Here is a tiny trained network, its code and every weight. The questions are about switching its units off for an input and a class, where a switched-off unit gives its printed mean instead of its output.

import numpy as np


def w(rows, s, z=0):
    codes = np.array(rows[::2]) - 128.0
    scale = np.full(codes.shape[1], s)
    scale[-1] = z or s
    return codes * scale


def f(y):
    return y / 2 * (1 + np.tanh(0.7978845608 * (y + 0.044715 * y**3)))


def log_softmax(a):
    a = a - a.max(-1, keepdims=True)
    return a - np.log(np.exp(a).sum(-1, keepdims=True))


def net(x, mask):
    res = np.array(x, float).reshape(1, 8) / 4 @ E
    y = f(res @ A[0][:, :-1].T + A[0][:, -1])
    res = res + np.where(mask, y, B[0][:, -1]) @ B[0][:, :-1]
    return log_softmax(res[-1] @ U[:, :-1].T + U[:, -1])


A, B = {}, {}
E = w([
[44,136,235,50,107,178],'x0',
[78,233,84,102,105,61],'x1',
[99,117,123,139,143,117],'x2',
[159,139,133,118,114,140],'x3',
[118,99,38,42,157,154],'x4',
[152,140,134,119,125,136],'x5',
[166,66,158,77,118,5],'x6',
[148,137,133,121,127,134],'x7',
],0.011)
A[0] = w([
[95,118,94,134,187,128,102],'neuron 1',
[92,113,175,106,180,153,41],'neuron 2',
[133,117,50,133,164,120,64],'neuron 3',
[124,160,101,164,159,188,100],'neuron 4',
[86,128,204,83,110,149,54],'neuron 5',
[68,130,176,84,154,138,63],'neuron 6',
[137,81,87,56,94,103,120],'neuron 7',
[104,153,93,200,114,255,176],'neuron 8',
[159,108,200,128,95,39,103],'neuron 9',
[143,142,89,144,157,112,41],'neuron 10',
[127,206,101,103,96,76,42],'neuron 11',
[150,63,149,82,138,61,169],'neuron 12',
[157,170,134,159,129,178,147],'neuron 13',
[176,107,177,111,167,78,185],'neuron 14',
[158,4,156,137,107,141,128],'neuron 15',
[116,122,190,100,153,160,101],'neuron 16',
[168,154,64,199,142,102,62],'neuron 17',
[122,150,223,211,133,116,33],'neuron 18',
[171,107,90,195,138,105,77],'neuron 19',
[125,116,63,31,138,148,76],'neuron 20',
[158,55,155,134,84,176,14],'neuron 21',
[97,241,86,112,124,63,52],'neuron 22',
[179,93,95,171,154,101,86],'neuron 23',
[140,88,133,106,106,73,91],'neuron 24',
[121,158,106,172,143,194,90],'neuron 25',
[159,85,136,91,118,80,188],'neuron 26',
[165,67,119,178,143,146,108],'neuron 27',
[112,136,122,181,154,209,152],'neuron 28',
[120,159,175,176,89,70,110],'neuron 29',
[83,85,194,41,109,160,67],'neuron 30',
[144,61,106,88,209,174,7],'neuron 31',
[162,64,103,188,133,141,38],'neuron 32',
[130,124,88,78,194,150,32],'neuron 33',
[134,169,184,220,122,106,50],'neuron 34',
[181,135,73,168,176,107,84],'neuron 35',
[151,147,116,141,87,171,99],'neuron 36',
[93,197,90,159,117,173,120],'neuron 37',
[88,139,42,51,156,135,63],'neuron 38',
[99,188,100,80,90,18,76],'neuron 39',
[152,157,69,170,159,136,141],'neuron 40',
[170,4,171,159,190,195,4],'neuron 41',
[134,94,82,108,126,145,47],'neuron 42',
[148,139,170,186,73,124,67],'neuron 43',
[184,169,197,113,124,125,133],'neuron 44',
[134,161,172,199,113,102,64],'neuron 45',
[156,110,115,136,142,84,93],'neuron 46',
],0.012,0.0022)
B[0] = w([
[144,138,137,131,120,135,155],'neuron 1',
[116,150,148,103,94,144,171],'neuron 2',
[134,140,110,140,95,133,182],'neuron 3',
[106,131,105,94,168,112,189],'neuron 4',
[93,166,114,93,87,171,208],'neuron 5',
[93,137,121,120,82,148,193],'neuron 6',
[124,77,105,141,119,107,193],'neuron 7',
[111,117,87,95,176,49,251],'neuron 8',
[112,87,63,103,152,105,231],'neuron 9',
[116,145,136,134,104,152,158],'neuron 10',
[167,174,193,171,147,110,207],'neuron 11',
[71,120,70,82,173,61,225],'neuron 12',
[123,112,112,128,130,94,173],'neuron 13',
[113,122,105,125,154,102,197],'neuron 14',
[159,165,217,158,172,98,220],'neuron 15',
[132,157,122,107,117,145,181],'neuron 16',
[115,168,97,88,79,163,212],'neuron 17',
[150,85,72,164,114,157,206],'neuron 18',
[80,157,135,97,70,159,192],'neuron 19',
[173,28,62,229,136,179,207],'neuron 20',
[158,155,171,132,138,124,182],'neuron 21',
[180,181,255,175,116,123,246],'neuron 22',
[80,158,125,79,79,164,187],'neuron 23',
[91,140,88,117,146,91,185],'neuron 24',
[107,118,65,95,160,75,192],'neuron 25',
[88,115,100,95,156,80,200],'neuron 26',
[158,180,140,129,117,122,183],'neuron 27',
[105,152,105,98,186,80,203],'neuron 28',
[160,96,115,151,138,128,205],'neuron 29',
[98,183,113,84,68,189,233],'neuron 30',
[167,113,138,171,151,146,200],'neuron 31',
[141,176,163,127,121,163,180],'neuron 32',
[116,75,86,171,137,156,174],'neuron 33',
[159,51,84,174,114,162,203],'neuron 34',
[92,154,126,90,91,186,198],'neuron 35',
[118,129,124,126,134,116,151],'neuron 36',
[127,127,152,99,177,71,210],'neuron 37',
[165,85,124,170,136,148,210],'neuron 38',
[163,158,195,133,179,116,250],'neuron 39',
[132,151,131,85,103,133,194],'neuron 40',
[217,166,226,172,148,110,242],'neuron 41',
[132,102,114,164,109,156,158],'neuron 42',
[132,89,108,144,141,155,176],'neuron 43',
[109,128,100,137,132,122,169],'neuron 44',
[155,44,88,191,112,167,189],'neuron 45',
[94,139,94,77,107,115,165],'neuron 46',
],0.0099,0.012)
U = w([
[92,129,79,97,248,40,187],'0',
[179,196,231,212,190,127,245],'1',
[89,187,108,95,49,220,2],'2',
[158,27,68,250,159,198,86],'3',
],0.011,0.0015)

Each question gives the input, the list of numbers given to net, and the class t.
The units are the neurons (one row each of A and B). Each row of codes is followed by its name. A weight is (code - 128) times the scale printed after its matrix; where a second scale follows, it is the last column's (A, B and U).
mask holds one flag per neuron, in row order. A switched-off neuron (its flag False) gives its mean, the last column of its row in B, instead of its output. The means were averaged over made-up inputs and are rounded, as every weight is.
A unit's drop is (log p(t) with every unit on - log p(t) with that unit switched off) / (log p(t) with every unit on - log p(t) with every unit switched off).
The circuit of an input: a set's keep is (log p(t) with only the set's units on - log p(t) with every unit switched off) / (log p(t) with every unit on - log p(t) with every unit switched off). Starting from the 12 units with the biggest drops (on a tie, the unit counted first), units are removed one at a time, each time the one whose removal leaves the highest keep (on an exact tie, the one counted first), for as long as the keep stays at least 0.8.
units of the circuit, in order: the units of the circuit, biggest drop first
unit that matters most: the unit with the biggest drop
top k neurons: the k neurons with the biggest drops, biggest first
drop when u is switched off: that unit's drop, to one decimal
input [2,5,1,1,5,-8,-1,-2], class 1: unit that matters most : neuron 22
input [-6,4,-8,-8,-7,5,-6,1], class 3: top 4 neurons : [neuron 34; neuron 45; neuron 18; neuron 12]
input [6,-1,-3,7,-8,-8,7,-5], class 3: top 2 neurons : [neuron 18; neuron 45]
input [-8,3,0,3,-1,-4,-8,8], class 0: top 4 neurons : [neuron 8; neuron 37; neuron 25; neuron 28]
input [5,5,-1,-4,-1,-5,-5,5], class 0: top 4 neurons : [neuron 41; neuron 8; neuron 37; neuron 15]
input [-2,-6,1,7,-8,4,-8,2], class 0: top 3 neurons : [neuron 8; neuron 28; neuron 25]
input [-7,-7,-3,-6,-6,-7,7,-7], class 0: top 4 neurons : [neuron 12; neuron 9; neuron 22; neuron 26]
input [6,6,7,5,7,-4,-6,4], class 3: top 2 neurons : [neuron 20; neuron 38]
input [7,-6,-3,-8,-6,7,-2,4], class 2: top 3 neurons : [neuron 30; neuron 5; neuron 22]
input [-8,6,-1,4,1,6,-2,4], class 2: top 2 neurons : [neuron 17; neuron 35]
input [1,8,6,-3,8,6,-2,8], class 1: top 2 neurons : [neuron 22; neuron 39]
input [-5,-5,-3,0,3,-6,-3,1], class 1: top 2 neurons : [neuron 41; neuron 30]
input [-7,-1,8,-3,-8,4,-1,-7], class 3: top 4 neurons : [neuron 34; neuron 45; neuron 18; neuron 30]
input [6,-3,4,-4,5,-3,4,4], class 2: units of the circuit, in order : [neuron 30]
input [6,-5,-8,-3,5,-6,-7,1], class 0: top 2 neurons : [neuron 8; neuron 28]
input [-1,-2,-4,-4,-6,1,6,-3], class 0: top 2 neurons : [neuron 12; neuron 20]
input [2,-2,-7,2,4,3,-3,4], class 3: drop when neuron 20 is switched off : 0.9
input [-8,2,4,8,-4,-2,7,-6], class 2: drop when neuron 23 is switched off : 0.4
input [-4,6,-1,6,8,-5,2,-8], class 3: drop when neuron 20 is switched off : 0.6
input [0,-4,7,0,1,-6,-1,-4], class 1: drop when neuron 6 is switched off : 0.0
input [6,-3,3,-8,8,-2,-4,7], class 3: units of the circuit, in order : [neuron 20]
